[ 0.33 -0.24 -0.67 -0.27 -0.69  1.07  1.18  0.93  1.62 -0.99 -0.29 -0.36
  0.88 -0.51 -0.35 -0.15  0.64  1.71 -1.47  1.28  0.50 -1.84  0.39  1.35
 -0.39  0.10 -0.28 -0.55 -0.67  1.91 -1.16 -0.15 -0.80  1.50  0.21  0.18] | Q
[-0.39 -0.27  1.77 -1.01  0.02  0.24  0.54 -1.67  0.15 -2.77  0.07 -1.49
 -1.05 -1.11  0.95 -0.56  0.96 -0.36 -0.66  2.00  1.27 -1.82  0.62  0.79
  2.25  1.32 -0.10  0.21 -2.77 -0.92  1.71  1.44 -1.73 -0.51  0.21  0.28] | Q
[-0.45  0.76 -1.97 -0.52 -0.28 -0.48 -0.17  2.06  0.74 -0.31 -0.92 -0.02
  1.39 -1.43  0.59  0.86  1.19  1.27  1.30  0.68  0.88 -0.38  0.01  0.95
 -0.15  0.15  0.35 -0.83 -0.84  0.54 -2.96 -0.19 -0.49  1.80  0.61  2.33] | Y
[-2.29  0.23 -1.50  1.41  0.00  0.56 -0.10  1.18  0.69  0.03 -1.32  0.75
  0.27 -0.22  0.18 -2.78 -0.48 -0.44  0.40  0.69  0.12 -0.67  0.49 -0.26
 -1.05  0.58  0.73  0.04  0.67 -0.04 -1.98 -0.64 -0.01  1.08 -1.00 -0.67] | Y
[-1.69  0.44  1.89 -0.49 -0.17 -2.02  0.18 -0.56  0.43  0.08  0.00 -1.59
 -0.05  1.76  0.84  0.81  0.79  0.29 -1.16  1.42  0.43 -0.19 -1.09 -0.86
  0.79  0.53 -0.71  1.31 -0.79  0.00  2.45  0.14  0.38  0.81 -0.60 -0.21] | Q
[-0.95  0.56  0.85 -1.06 -0.35 -0.73  0.13  1.11  1.29  0.88 -0.52 -0.22
  0.08  0.91  0.98  0.29 -0.18  0.25 -0.68  0.53  0.09 -0.48 -0.21 -0.30
  0.19  0.16 -0.11 -0.39  1.56  0.64  0.81  1.40  0.49  1.02 -0.48  0.27] | K
[ 0.90 -0.04 -2.35  0.07 -0.43  1.24 -0.37  2.25  0.37 -1.64 -1.07  0.81
  1.01 -1.86  0.12 -0.47  0.49  0.31  0.84  1.17  0.09 -1.32  0.52  0.73
  0.55  0.35  0.26 -0.51 -0.97  0.59 -2.69  0.07 -1.10  0.95  0.35  0.40] | Y
[ 1.47 -1.87  3.02 -0.84  0.95  2.89  2.19 -0.12  0.02 -3.26  1.32 -1.09
 -0.73 -0.93  0.60  0.89  2.17  3.11 -1.47 -0.11  1.52 -1.86 -0.45  0.96
  0.39  0.76 -1.38 -1.13 -2.68  2.51 -0.65  0.01  0.32  0.24  2.30  2.65] | Q
[ 1.32 -1.14 -1.72  0.31  0.42  1.51 -0.95  0.88  0.92 -1.49 -0.68  0.59
  0.08 -2.56 -0.13 -0.25  0.95 -0.44  0.51  0.68  0.11 -1.57  0.43  0.69
  0.21  0.09  0.46 -0.14 -0.73  0.71 -0.95  1.11 -1.03  0.88  0.17 -1.29] | Y
[ 1.53  0.54 -2.21 -0.31  0.06 -0.44 -1.65  1.25  0.70 -1.26 -1.43  0.65
  1.25 -2.43  0.16 -0.74  1.27  0.16  1.04  2.18  0.09 -1.20 -0.53  0.99
  0.49  0.34  0.84 -0.44 -0.82  0.49 -2.11  0.35 -0.52  1.01  0.79 -0.20] | Y
[ 1.67 -0.67 -1.20 -0.72  0.42  1.34  0.56  0.36  0.69 -1.13 -0.22 -0.62
  0.86 -1.24 -0.11  0.90  1.27  1.99 -0.26  1.42  0.82 -1.34  0.43  1.26
  0.45  0.32 -0.17  0.35 -1.36  1.91 -1.73  0.72 -0.12 -0.01  1.62  0.13] | K
[-1.55  0.04  1.70 -1.61  0.78 -1.13  0.67 -0.73  1.36 -2.51 -0.31 -1.68
  0.15 -1.82  0.67 -0.97  0.88  1.06 -1.03  3.60  1.66 -2.71  0.03  1.18
  0.83  1.06 -1.37 -0.56 -3.58  0.98  1.31  1.59 -1.19  0.20 -0.34 -0.36] | Q
[ 0.64  0.34 -2.24 -0.81  0.11  1.35  0.36  1.43  1.51  0.06 -1.11  0.05
  0.94 -1.93  0.04 -0.08  0.02  1.13 -0.52  1.85  1.15 -1.80 -0.14  0.79
 -0.69  0.46 -0.19 -1.02 -0.45  1.05 -1.54 -0.75 -0.05  0.80  0.18 -1.18] | Y
[ 1.42  0.37 -0.69 -0.40  0.01 -0.01  0.28 -0.49  1.26 -0.50 -0.48 -0.62
  0.82  0.30 -0.35  1.26  1.14  2.13 -1.45  1.42 -0.11 -0.69 -0.08  0.81
  0.25 -0.40 -0.59 -0.41 -0.25  1.64 -0.57 -0.26  0.40  1.12  0.39  0.02] | K
[ 2.40 -1.34  0.81  0.54  0.44  1.89  0.97 -1.06  2.48 -3.35  0.10 -0.44
 -0.15 -0.96 -0.58 -0.43  1.31  0.33 -1.46  1.08 -0.97 -0.96  0.89  1.39
  0.91  1.57 -0.82  0.09 -2.46  1.21  0.55  0.75 -0.96  0.01  0.06 -0.68] | Q
[ 1.28 -0.56  0.49 -1.16  0.38  0.39  0.85  0.39  0.81 -1.05 -0.06  0.11
 -0.04 -0.98 -0.05  1.00  1.80  1.56 -0.82  1.85  0.93 -1.70 -0.23  0.72
  0.08  0.22 -0.49 -0.74 -1.00  1.73 -0.45  0.40  0.26  0.72  1.33  0.67] | K
[ 4.67 -1.14 -0.50 -4.01  0.92  1.56 -0.86  2.41  1.34 -5.84 -0.30 -1.92
  2.50 -5.84 -2.15 -0.14  5.84  0.81  2.04  5.66  5.30 -5.84 -1.20  4.54
  0.78  0.67 -0.82 -3.51 -2.61  2.78 -3.39  5.84 -2.92  2.13  4.99  3.68] | Y
[ 0.48 -2.14  1.97 -1.22  0.79 -2.70  1.38 -3.98  0.65 -0.41  1.06 -1.02
 -0.43 -0.31 -0.68  1.61  0.42  1.64 -1.86  1.74  0.38  0.20 -0.73 -0.28
  0.69  0.52 -1.55  0.04 -2.28  1.38  1.54  0.54  0.23 -2.16  0.71 -2.06] | Q
[ 0.71  0.18 -0.72 -0.63  0.28  0.45 -0.94  0.99 -0.01 -0.93 -0.60  1.04
  1.30 -2.70 -0.17 -1.23  2.06  0.10  1.29  1.63  0.88 -0.85 -0.16  1.28
  0.30  0.26  0.61 -1.05 -0.36 -0.05 -2.08  0.56 -0.46  0.26 -0.05  0.68] | Y
[ 0.71  0.10 -1.35 -0.41 -0.04 -0.75 -2.25  1.50  0.33 -0.66 -0.78 -0.26
  1.37 -1.45  0.10  0.02  1.03  0.82  0.64  2.06  1.00 -1.80 -0.04  1.01
  0.26  1.91 -0.25 -0.73 -0.87  0.49 -1.34  0.28 -0.26  0.36 -0.38  0.10] | Y
[ 1.66 -0.83 -0.69  0.21  0.41 -0.22  1.01 -0.06  1.34 -0.25 -0.30 -1.12
  0.96 -0.41  0.02  1.26  1.26  2.02 -1.28  1.44  0.43 -0.93  0.19  0.45
 -0.41  0.28 -1.62 -1.08  3.75  1.51 -0.24  0.53  0.42  1.39  0.72  0.26] | K
[-0.35 -0.99  1.68  0.09 -0.39  0.15  1.77 -0.01  1.08 -1.69  0.09 -1.19
 -0.21  0.42  0.82 -0.43  0.68  1.38 -0.12  0.41  0.34 -1.55 -0.56  0.53
  0.82  0.99 -1.00  0.13 -1.35  0.64  1.15  0.66  0.34  0.81 -0.12 -0.10] | Q
[ 1.84  1.32 -0.70 -1.78  0.02 -1.23 -0.86 -0.37 -0.37 -0.46  0.08 -0.68
  0.59 -0.76 -0.21  1.85  1.20  0.63  0.20  1.44  1.20  0.43 -1.65 -0.65
 -0.22 -0.26  0.05 -0.44 -1.54  0.29 -0.61  0.71 -0.59 -0.80  0.73  0.09] | Q
[ 1.72 -0.20 -5.84 -1.28  0.53 -2.11 -0.18 -0.01  0.86  0.05 -0.65 -1.65
  1.47 -1.39 -0.77  1.70  1.19  1.75  1.28  2.48  1.08 -1.72 -0.04  0.59
 -0.42 -1.11 -0.14 -0.75 -0.67  1.37 -2.07  0.67  0.67  1.00  1.01  0.80] | K
[-0.72 -0.07 -0.62  0.47 -0.03  0.92  0.26  0.75  1.28  0.02 -0.22 -0.52
  0.46  0.08  0.42 -0.51  0.06 -0.51 -0.46  0.11  0.43 -0.52  0.57  0.14
 -0.70  0.55 -0.16 -0.29  0.90  1.05  1.76  0.39 -0.26  1.11 -0.01  0.01] | K
[ 0.56 -0.25 -1.64 -0.34  0.25  0.75  0.03  0.66  1.29 -0.20  0.31 -0.21
  0.44 -0.18  0.51  0.85  0.77  1.41 -1.50 -0.01  0.53 -1.38  0.20  0.15
 -0.15 -0.49  0.38 -0.54 -0.11  1.42 -0.70 -0.20  0.55  1.17  0.10  0.89] | K
[-0.18  0.31 -2.25  0.07 -0.06  0.57 -0.87  1.32 -0.09 -1.12 -0.47  0.26
  0.30 -2.04  0.46 -0.71  0.39 -0.02  1.12  0.38  0.33 -1.29  0.17  0.75
 -0.10 -0.40  0.32 -0.10 -0.45  0.52 -1.83  0.80 -0.54  0.26  0.35  1.11] | Y
[ 1.01 -0.14 -0.40  0.17  1.26 -0.63  0.45 -0.66  0.02 -0.28  0.59 -0.44
  0.18  1.07 -0.54  0.83  0.76  0.89 -0.35 -0.06 -0.54  0.92 -0.48 -0.11
  0.55  0.18 -0.01  0.35 -0.74  2.00  0.12 -0.31 -0.89  1.37  0.37  0.26] | K
